Here is a tiny trained network, its code and every weight. The questions are about switching its units off for an input and a class, where a switched-off unit gives its printed mean instead of its output.

import numpy as np


def w(rows, s, z=0):
    codes = np.array(rows[::2]) - 128.0
    scale = np.full(codes.shape[1], s)
    scale[-1] = z or s
    return codes * scale


def f(y):
    return np.maximum(y, 0)


def log_softmax(a):
    a = a - a.max(-1, keepdims=True)
    return a - np.log(np.exp(a).sum(-1, keepdims=True))


def net(x, mask):
    res = np.array(x, float).reshape(1, 6) / 4 @ E
    y = f(res @ A[0][:, :-1].T + A[0][:, -1])
    res = res + np.where(mask, y, B[0][:, -1]) @ B[0][:, :-1]
    return log_softmax(res[-1] @ U[:, :-1].T + U[:, -1])


A, B = {}, {}
E = w([
[124,127,127,133],'x0',
[114,132,166,154],'x1',
[126,129,130,131],'x2',
[230,23,147,210],'x3',
[69,2,181,92],'x4',
[85,124,153,199],'x5',
],0.0086)
A[0] = w([
[132,38,165,232,87],'neuron 0',
[112,102,81,132,221],'neuron 1',
[138,126,116,83,186],'neuron 2',
[143,133,125,116,233],'neuron 3',
[109,166,160,90,77],'neuron 4',
[110,114,93,53,51],'neuron 5',
[113,164,190,57,94],'neuron 6',
[171,39,90,88,190],'neuron 7',
[178,206,127,157,108],'neuron 8',
[174,190,128,112,137],'neuron 9',
[107,111,146,200,239],'neuron 10',
[229,97,128,147,74],'neuron 11',
[66,135,91,222,164],'neuron 12',
[99,153,140,96,88],'neuron 13',
[87,108,132,132,167],'neuron 14',
[44,170,100,144,97],'neuron 15',
[167,104,137,147,88],'neuron 16',
[140,160,67,172,139],'neuron 17',
[204,198,137,141,103],'neuron 18',
[146,119,112,99,164],'neuron 19',
[105,153,143,84,77],'neuron 20',
[139,34,173,56,94],'neuron 21',
[146,153,182,119,202],'neuron 22',
[149,77,102,180,96],'neuron 23',
[151,128,144,85,208],'neuron 24',
[120,144,59,93,213],'neuron 25',
[165,124,136,69,220],'neuron 26',
[109,126,177,176,177],'neuron 27',
[99,181,72,255,157],'neuron 28',
[69,134,112,219,255],'neuron 29',
[10,153,78,138,96],'neuron 30',
[189,102,187,173,51],'neuron 31',
[176,145,149,44,195],'neuron 32',
[111,224,89,155,131],'neuron 33',
[90,67,157,81,91],'neuron 34',
[150,144,29,184,146],'neuron 35',
],0.012,0.0062)
B[0] = w([
[95,176,86,139,254],'neuron 0',
[152,166,165,65,194],'neuron 1',
[185,82,155,103,179],'neuron 2',
[191,146,164,59,200],'neuron 3',
[116,69,31,209,160],'neuron 4',
[112,137,120,175,160],'neuron 5',
[143,110,74,161,174],'neuron 6',
[115,156,136,98,241],'neuron 7',
[60,121,163,180,202],'neuron 8',
[83,81,180,136,192],'neuron 9',
[230,189,143,93,230],'neuron 10',
[134,106,36,172,210],'neuron 11',
[200,112,116,83,195],'neuron 12',
[165,109,6,225,160],'neuron 13',
[142,102,213,91,175],'neuron 14',
[158,122,50,138,189],'neuron 15',
[103,161,37,156,169],'neuron 16',
[61,103,170,139,188],'neuron 17',
[23,148,161,175,199],'neuron 18',
[102,164,142,89,164],'neuron 19',
[119,89,60,166,159],'neuron 20',
[60,101,146,135,225],'neuron 21',
[180,132,156,91,176],'neuron 22',
[144,182,92,176,193],'neuron 23',
[176,144,163,20,186],'neuron 24',
[171,103,138,94,209],'neuron 25',
[168,162,124,84,202],'neuron 26',
[144,165,109,94,189],'neuron 27',
[124,118,174,126,226],'neuron 28',
[181,157,151,10,235],'neuron 29',
[168,109,73,193,203],'neuron 30',
[119,93,84,218,193],'neuron 31',
[149,140,119,77,201],'neuron 32',
[134,77,165,155,223],'neuron 33',
[2,84,165,176,194],'neuron 34',
[95,110,176,149,201],'neuron 35',
],0.0058,0.0091)
U = w([
[123,94,10,155,54],'0',
[159,113,139,76,188],'1',
[156,88,145,89,188],'2',
[132,119,132,86,172],'3',
[53,80,176,128,1],'4',
],0.013,0.0053)

Each question gives the input, the list of numbers given to net, and the class t.
The units are the neurons (one row each of A and B). Each row of codes is followed by its name. A weight is (code - 128) times the scale printed after its matrix; where a second scale follows, it is the last column's (A, B and U).
mask holds one flag per neuron, in row order. A switched-off neuron (its flag False) gives its mean, the last column of its row in B, instead of its output. The means were averaged over made-up inputs and are rounded, as every weight is.
A unit's drop is (log p(t) with every unit on - log p(t) with that unit switched off) / (log p(t) with every unit on - log p(t) with every unit switched off).
The circuit of an input: a set's keep is (log p(t) with only the set's units on - log p(t) with every unit switched off) / (log p(t) with every unit on - log p(t) with every unit switched off). Starting from the 12 units with the biggest drops (on a tie, the unit counted first), units are removed one at a time, each time the one whose removal leaves the highest keep (on an exact tie, the one counted first), for as long as the keep stays at least 0.8.
circuit, biggest first: the units of the circuit, biggest drop first
top k neurons: the k neurons with the biggest drops, biggest first
drop when u is switched off: that unit's drop, to one decimal
input [-1,-3,4,-1,8,-3], class 4: circuit, biggest first	neuron 34
input [1,-7,-5,-6,-2,5], class 0: top 2 neurons	neuron 30; neuron 15
input [-1,8,3,4,-2,8], class 1: circuit, biggest first	neuron 29; neuron 10
input [-7,-2,-3,7,4,7], class 0: circuit, biggest first	neuron 0; neuron 31
input [1,5,-3,6,-7,-2], class 4: top 2 neurons	neuron 18; neuron 8
input [4,4,-5,-6,4,7], class 1: circuit, biggest first	neuron 29; neuron 12
input [-8,7,7,-8,-5,-8], class 0: circuit, biggest first	neuron 4; neuron 13
input [-3,-3,2,-6,4,2], class 0: circuit, biggest first	neuron 30; neuron 13; neuron 15
input [0,2,-1,3,4,7], class 1: top 2 neurons	neuron 10; neuron 29
input [7,5,0,5,-8,-5], class 4: drop when neuron 18 is switched off	0.2
input [-3,7,-1,3,-8,-5], class 4: drop when neuron 8 is switched off	0.1
input [-4,0,6,7,-8,-5], class 4: drop when neuron 18 is switched off	0.3
input [7,-1,-2,7,6,-7], class 0: drop when neuron 11 is switched off	0.5
input [2,-3,-6,4,-7,3], class 4: top neuron	neuron 18
